grid = [108 158 144 130 147 126 123 142 102 100 120 118 142 145 148 126]
grid[0] = 108
grid[4] = 147
grid[15] = 126
grid[10] = 120
grid[-9] = 142

data = [148 107 110 106 148 143 106 149 149 115 107 110]
data[0]: 148
data[11]: 110
data[1]: 107
data[9]: 115

m =
[[109 134 124 110 122 125]
 [121 133 124 110 118 125]
 [123 134 127 113 122 125]
 [120 134 125 110 122 125]
 [120 134 124 110 117 125]
 [109 134 124 110 122 125]
 [120 134 130 110 122 125]
 [120 134 124 110 149 125]
 [109 134 124 110 124 125]]
Rows and columns are counted from 0.
row 0 col 0	109
row 6 col 5	125
row 0 col 4	122
row 3 col 3	110
row 7 col 1	134
row 5 col 2	124
row 3 col 1	134
row 6 col 0	120
row 5 col 5	125
row 1 col 0	121
row 6 col 1	134
row 8 col 2	124
row 0 col 2	124
row 0 col 5	125
row 1 col 1	133
row 1 col 4	118
row 8 col 0	109
row 3 col 5	125
row 2 col 5	125

B =
[[127 114 128 131 117]
 [110 125 101 145 127]
 [130  99 133 117 127]]
B[-3][0] => 127
B[1][3] => 145
B[-2][-4] => 125
B[-2][2] => 101
B[0][1] => 114

M =
122,122,140,144,137,137,123,117,136
125,119,129,106,141,123,132,132,134
137,131,140,129,133,115,142,132,142
128,125,126,111,131,108,137,127,136
Rows and columns are counted from 0.
row 0 col 0	122
row 3 col 4	131
row 3 col 3	111
row 1 col 6	132
row 1 col 8	134
row 0 col 4	137
row 3 col 0	128
row 3 col 6	137
row 0 col 2	140
row 0 col 8	136
row 0 col 5	137
row 1 col 2	129

x =
135,149,137,130,134,130,118,117,128,126,128,122,127,128
117,121,130,131,128,143,125,123,133,124,132,122,129,129
123,143,122,131,131,131,148,131,121,132,134,125,124,130
114,137,131,127,124,121,139,126,130,128,129,129,124,127
128,102,129,131,121,137,114,128,127,124,121,126,127,130
x[0,0] = 135
x[1,2] = 130
x[2] = [123, 143, 122, 131, 131, 131, 148, 131, 121, 132, 134, 125, 124, 130]
x[3,7] = 126
x[0,8] = 128
x[1,8] = 133
x[1,4] = 128
x[4,11] = 126
x[4] = [128, 102, 129, 131, 121, 137, 114, 128, 127, 124, 121, 126, 127, 130]
x[4,10] = 121
x[:, 8] = [128, 133, 121, 130, 127]
x[2,11] = 125
x[3] = [114, 137, 131, 127, 124, 121, 139, 126, 130, 128, 129, 129, 124, 127]
x[:, 6] = [118, 125, 148, 139, 114]
x[:, 11] = [122, 122, 125, 129, 126]
x[3,0] = 114
x[:, 0] = [135, 117, 123, 114, 128]
x[1,10] = 132
x[4,8] = 127
x[:, 4] = [134, 128, 131, 124, 121]
x[3,3] = 127
x[:, 12] = [127, 129, 124, 124, 127]

W =
[[132 142 136 132 115 136 119 145 129 139 119 133 135 145 122 123]
 [110 127 109 103 133 117 137 127 111 102 136 114 109 117 137 135]]
W[0,0]	132
W[1,11]	114
W[0]	[132, 142, 136, 132, 115, 136, 119, 145, 129, 139, 119, 133, 135, 145, 122, 123]
W[1,7]	127
W[1,2]	109
W[:, 14]	[122, 137]
W[:, 6]	[119, 137]
W[1,8]	111
W[1]	[110, 127, 109, 103, 133, 117, 137, 127, 111, 102, 136, 114, 109, 117, 137, 135]
